Below are the code and all the weights of a small trained network. Each question names an input and a class and asks about switching units off, where a switched-off unit gives its printed mean instead of its output.

import numpy as np


def w(rows, s, z=0):
    codes = np.array(rows[::2]) - 128.0
    scale = np.full(codes.shape[1], s)
    scale[-1] = z or s
    return codes * scale


def f(y):
    return y / 2 * (1 + np.tanh(0.7978845608 * (y + 0.044715 * y**3)))


def log_softmax(a):
    a = a - a.max(-1, keepdims=True)
    return a - np.log(np.exp(a).sum(-1, keepdims=True))


def net(x, mask):
    res = np.array(x, float).reshape(1, 5) / 4 @ E
    y = f(res @ A[0][:, :-1].T + A[0][:, -1])
    res = res + np.where(mask, y, B[0][:, -1]) @ B[0][:, :-1]
    return log_softmax(res[-1] @ U[:, :-1].T + U[:, -1])


A, B = {}, {}
E = w([
[128,127,129,128],'x0',
[81,150,21,100],'x1',
[225,168,106,95],'x2',
[118,102,143,2],'x3',
[99,225,162,123],'x4',
],0.0082)
A[0] = w([
[196,152,108,115,97],'n1',
[137,117,182,119,76],'n2',
[147,122,163,135,157],'n3',
[114,33,104,140,69],'n4',
[132,105,143,65,61],'n5',
[154,45,88,135,75],'n6',
[156,119,177,132,117],'n7',
[192,153,105,116,102],'n8',
[116,121,140,68,92],'n9',
[135,132,109,204,101],'n10',
[115,116,145,80,86],'n11',
[104,104,148,73,99],'n12',
[120,146,66,120,73],'n13',
[145,158,86,211,86],'n14',
[74,125,32,114,115],'n15',
[111,184,144,132,28],'n16',
[124,120,126,115,86],'n17',
[168,74,224,151,141],'n18',
[119,130,89,127,85],'n19',
[125,128,103,207,100],'n20',
[190,48,80,135,47],'n21',
[130,127,131,130,104],'n22',
[105,143,68,118,118],'n23',
[138,147,104,200,69],'n24',
[69,254,175,106,2],'n25',
[67,104,149,138,76],'n26',
[213,179,101,111,67],'n27',
[118,107,137,51,90],'n28',
[143,115,100,186,105],'n29',
[32,66,139,151,83],'n30',
[104,115,139,54,63],'n31',
[100,154,65,114,86],'n32',
[234,142,76,106,74],'n33',
[32,108,157,144,64],'n34',
[166,110,212,130,46],'n35',
[149,48,98,138,50],'n36',
[99,112,141,62,87],'n37',
[121,189,145,123,23],'n38',
[154,108,170,139,88],'n39',
[120,120,137,93,78],'n40',
[66,104,144,140,77],'n41',
[129,127,132,125,158],'n42',
[152,69,116,138,30],'n43',
[115,140,16,111,123],'n44',
[145,134,177,133,63],'n45',
[87,109,134,134,88],'n46',
[140,136,122,123,135],'n47',
],0.013,0.0026)
B[0] = w([
[86,147,92,170,179],'n1',
[125,92,149,125,158],'n2',
[100,104,134,118,161],'n3',
[157,212,148,123,194],'n4',
[173,105,94,123,179],'n5',
[175,200,175,82,193],'n6',
[101,94,146,132,171],'n7',
[85,149,91,161,176],'n8',
[162,101,97,120,176],'n9',
[162,84,86,99,192],'n10',
[153,107,105,122,160],'n11',
[152,103,93,127,175],'n12',
[96,105,158,126,166],'n13',
[180,75,85,102,201],'n14',
[88,59,199,122,231],'n15',
[156,161,145,105,141],'n16',
[134,126,126,126,125],'n17',
[83,55,201,135,254],'n18',
[123,114,152,124,141],'n19',
[172,84,83,116,197],'n20',
[168,218,166,107,202],'n21',
[125,129,127,123,124],'n22',
[108,89,171,129,178],'n23',
[163,91,90,98,181],'n24',
[209,252,211,81,216],'n25',
[94,150,100,163,165],'n26',
[65,170,74,182,202],'n27',
[171,92,81,109,202],'n28',
[167,116,106,113,174],'n29',
[61,170,70,201,219],'n30',
[169,91,89,115,190],'n31',
[107,92,181,126,181],'n32',
[69,178,72,203,223],'n33',
[69,180,75,178,198],'n34',
[81,64,164,115,203],'n35',
[171,192,167,96,180],'n36',
[159,98,87,118,185],'n37',
[152,165,155,121,144],'n38',
[105,106,152,116,163],'n39',
[146,116,113,124,142],'n40',
[87,156,96,158,165],'n41',
[127,125,127,130,135],'n42',
[144,164,154,105,153],'n43',
[83,59,190,125,234],'n44',
[109,115,159,113,153],'n45',
[109,144,115,149,144],'n46',
[126,129,125,138,133],'n47',
],0.036,0.0064)
U = w([
[78,42,253,158,132],'0',
[83,191,74,253,254],'1',
[250,63,56,117,54],'2',
[210,243,223,121,60],'3',
],0.0061,0.0023)

Each question gives the input, the list of numbers given to net, and the class t.
The units are the neurons (one row each of A and B). Each row of codes is followed by its name. A weight is (code - 128) times the scale printed after its matrix; where a second scale follows, it is the last column's (A, B and U).
mask holds one flag per neuron, in row order. A switched-off neuron (its flag False) gives its mean, the last column of its row in B, instead of its output. The means were averaged over made-up inputs and are rounded, as every weight is.
A unit's drop is (log p(t) with every unit on - log p(t) with that unit switched off) / (log p(t) with every unit on - log p(t) with every unit switched off).
The circuit of an input: a set's keep is (log p(t) with only the set's units on - log p(t) with every unit switched off) / (log p(t) with every unit on - log p(t) with every unit switched off). Starting from the 12 units with the biggest drops (on a tie, the unit counted first), units are removed one at a time, each time the one whose removal leaves the highest keep (on an exact tie, the one counted first), for as long as the keep stays at least 0.8.
units of the circuit, in order: the units of the circuit, biggest drop first
top k neurons: the k neurons with the biggest drops, biggest first
drop of u: that unit's drop, to one decimal
input [-1,0,1,-5,5], class 2: units of the circuit, in order -> [n14]
input [-7,3,3,1,-4], class 3: units of the circuit, in order -> [n21; n6]
input [4,8,8,5,-2], class 0: top 3 neurons -> [n44; n15; n32]
input [8,-5,7,2,-8], class 3: top 4 neurons -> [n21; n6; n36; n30]
input [-1,7,6,-1,-8], class 3: top 4 neurons -> [n21; n6; n36; n18]
input [8,-4,-5,-2,-2], class 1: top 2 neurons -> [n30; n15]
input [2,6,4,4,7], class 3: top 4 neurons -> [n25; n18; n35; n38]
input [-8,7,7,-5,0], class 0: top 3 neurons -> [n44; n15; n32]
input [-1,-1,-5,-5,-3], class 1: top 2 neurons -> [n30; n34]
input [3,-3,-6,1,7], class 3: top 2 neurons -> [n25; n33]
input [-5,0,4,4,-4], class 1: top 3 neurons -> [n33; n25; n14]
input [-5,6,3,-1,-8], class 3: top 2 neurons -> [n21; n6]
input [4,0,-5,-6,-2], class 2: top 3 neurons -> [n20; n14; n10]
input [-3,4,6,4,-2], class 1: units of the circuit, in order -> [n33]
input [-2,1,-8,-4,7], class 1: drop of n34 -> 1.0
input [5,2,3,-1,1], class 1: drop of n18 -> 1.6
input [0,2,-2,8,-7], class 2: drop of n28 -> 0.1
